Here is a tiny trained network, its code and every weight. The questions are about switching its units off for an input and a class, where a switched-off unit gives its printed mean instead of its output.

import numpy as np


def w(rows, s, z=0):
    codes = np.array(rows[::2]) - 128.0
    scale = np.full(codes.shape[1], s)
    scale[-1] = z or s
    return codes * scale


def f(y):
    return y / 2 * (1 + np.tanh(0.7978845608 * (y + 0.044715 * y**3)))


def log_softmax(a):
    a = a - a.max(-1, keepdims=True)
    return a - np.log(np.exp(a).sum(-1, keepdims=True))


def net(x, mask):
    res = np.array(x, float).reshape(1, 6) / 4 @ E
    y = f(res @ A[0][:, :-1].T + A[0][:, -1])
    res = res + np.where(mask, y, B[0][:, -1]) @ B[0][:, :-1]
    return log_softmax(res[-1] @ U[:, :-1].T + U[:, -1])


A, B = {}, {}
E = w([
[33,145,35,84,65,79,143],'x0',
[165,45,147,154,57,48,112],'x1',
[148,205,121,174,99,92,219],'x2',
[128,130,126,130,129,127,125],'x3',
[159,150,129,79,210,32,134],'x4',
[35,144,254,160,139,91,113],'x5',
],0.0082)
A[0] = w([
[86,32,102,66,158,188,73,123],'n0',
[18,150,54,52,53,65,146,3],'n1',
[164,106,28,129,137,145,117,61],'n2',
[204,135,177,187,161,147,130,14],'n3',
[64,113,201,126,125,124,157,67],'n4',
[164,135,124,94,186,52,142,135],'n5',
[169,232,119,224,95,105,254,132],'n6',
[24,149,177,138,127,80,91,90],'n7',
[131,155,129,77,174,18,110,119],'n8',
[203,132,113,76,89,150,173,115],'n9',
[57,122,165,167,141,101,144,89],'n10',
[175,33,145,175,38,15,109,11],'n11',
[56,135,201,144,138,119,138,49],'n12',
[100,61,137,81,195,156,51,110],'n13',
[116,45,140,90,132,174,93,121],'n14',
[191,130,73,118,111,161,135,59],'n15',
[73,195,107,120,205,187,131,16],'n16',
[146,150,140,61,195,65,109,93],'n17',
[118,109,138,209,64,210,157,112],'n18',
[179,85,64,57,132,167,176,10],'n19',
[77,112,114,181,59,188,109,109],'n20',
],0.0084,0.004)
B[0] = w([
[92,126,150,87,130,57,154,231],'n0',
[244,10,248,104,255,201,128,246],'n1',
[180,194,163,173,102,71,54,195],'n2',
[187,46,209,63,192,172,117,176],'n3',
[177,198,127,143,108,110,60,168],'n4',
[103,160,126,66,50,193,173,203],'n5',
[44,74,137,50,151,35,129,253],'n6',
[171,164,147,159,115,94,88,196],'n7',
[152,156,120,76,43,203,162,216],'n8',
[126,178,165,146,155,78,70,172],'n9',
[179,170,147,160,113,81,80,166],'n10',
[30,229,4,153,249,219,103,240],'n11',
[200,198,125,143,99,109,61,177],'n12',
[68,97,129,88,131,39,181,214],'n13',
[116,155,135,86,142,99,158,190],'n14',
[176,192,146,117,122,81,80,170],'n15',
[74,176,19,182,200,182,66,183],'n16',
[131,160,93,88,48,192,151,199],'n17',
[127,166,138,32,87,141,163,214],'n18',
[183,204,137,181,105,91,82,186],'n19',
[153,166,125,48,75,191,203,202],'n20',
],0.0079,0.0064)
U = w([
[188,190,143,174,97,62,52,93],'0',
[190,61,190,116,213,181,128,125],'1',
[113,164,116,82,24,193,174,100],'2',
[54,176,51,173,224,170,100,118],'3',
[54,96,138,95,139,1,155,105],'4',
[115,122,125,147,119,119,130,254],'5',
[113,66,108,201,73,110,154,134],'6',
[119,60,108,246,108,134,132,94],'7',
],0.011,0.017)

Each question gives the input, the list of numbers given to net, and the class t.
The units are the neurons (one row each of A and B). Each row of codes is followed by its name. A weight is (code - 128) times the scale printed after its matrix; where a second scale follows, it is the last column's (A, B and U).
mask holds one flag per neuron, in row order. A switched-off neuron (its flag False) gives its mean, the last column of its row in B, instead of its output. The means were averaged over made-up inputs and are rounded, as every weight is.
A unit's drop is (log p(t) with every unit on - log p(t) with that unit switched off) / (log p(t) with every unit on - log p(t) with every unit switched off).
The circuit of an input: a set's keep is (log p(t) with only the set's units on - log p(t) with every unit switched off) / (log p(t) with every unit on - log p(t) with every unit switched off). Starting from the 12 units with the biggest drops (on a tie, the unit counted first), units are removed one at a time, each time the one whose removal leaves the highest keep (on an exact tie, the one counted first), for as long as the keep stays at least 0.8.
circuit, biggest first: the units of the circuit, biggest drop first
most important unit: the unit with the biggest drop
k most important neurons: the k neurons with the biggest drops, biggest first
drop of u: that unit's drop, to one decimal
input [7,-1,3,-4,7,1], class 1: circuit, biggest first : n1
input [-6,6,6,0,-6,7], class 0: 4 most important neurons : n12, n4, n10, n1
input [-5,7,5,-1,1,5], class 3: 2 most important neurons : n11, n1
input [4,8,-6,5,-8,3], class 2: 2 most important neurons : n20, n18
input [-4,0,2,5,-5,5], class 0: circuit, biggest first : n12, n4
input [-5,4,-8,3,7,-7], class 4: 3 most important neurons : n13, n0, n14
input [3,-4,-5,2,6,3], class 2: circuit, biggest first : n8, n17
input [2,7,-3,-6,8,0], class 2: 3 most important neurons : n8, n5, n17
input [3,2,-8,-3,-7,5], class 4: 3 most important neurons : n0, n13, n8
input [2,6,3,-4,7,-2], class 2: 2 most important neurons : n8, n5
input [8,-8,2,2,-1,-4], class 1: 2 most important neurons : n1, n11
input [-5,3,-7,-6,-7,-6], class 2: 3 most important neurons : n20, n18, n6
input [-5,-3,8,7,4,5], class 4: 2 most important neurons : n6, n1
input [-5,-2,-8,6,-2,7], class 4: most important unit : n13
input [-1,7,-6,5,-1,-7], class 0: 2 most important neurons : n2, n19
input [-1,-3,-7,-3,-4,-6], class 4: circuit, biggest first : n0, n13
input [6,4,-6,-4,-1,-1], class 1: 2 most important neurons : n1, n6
input [-5,-2,-6,-3,7,6], class 2: 2 most important neurons : n17, n8
input [-4,4,-8,-8,2,7], class 4: 2 most important neurons : n13, n0
input [4,-6,8,7,0,2], class 4: most important unit : n6
input [7,-7,8,-5,-4,-8], class 0: 3 most important neurons : n2, n19, n15
input [5,-2,3,-1,1,-1], class 1: drop of n10 : 0.0
input [8,-1,-6,7,3,5], class 1: drop of n1 : 1.2
input [0,8,-4,-8,0,3], class 3: drop of n11 : 0.9
input [-1,5,4,0,-8,-8], class 0: drop of n2 : 0.5
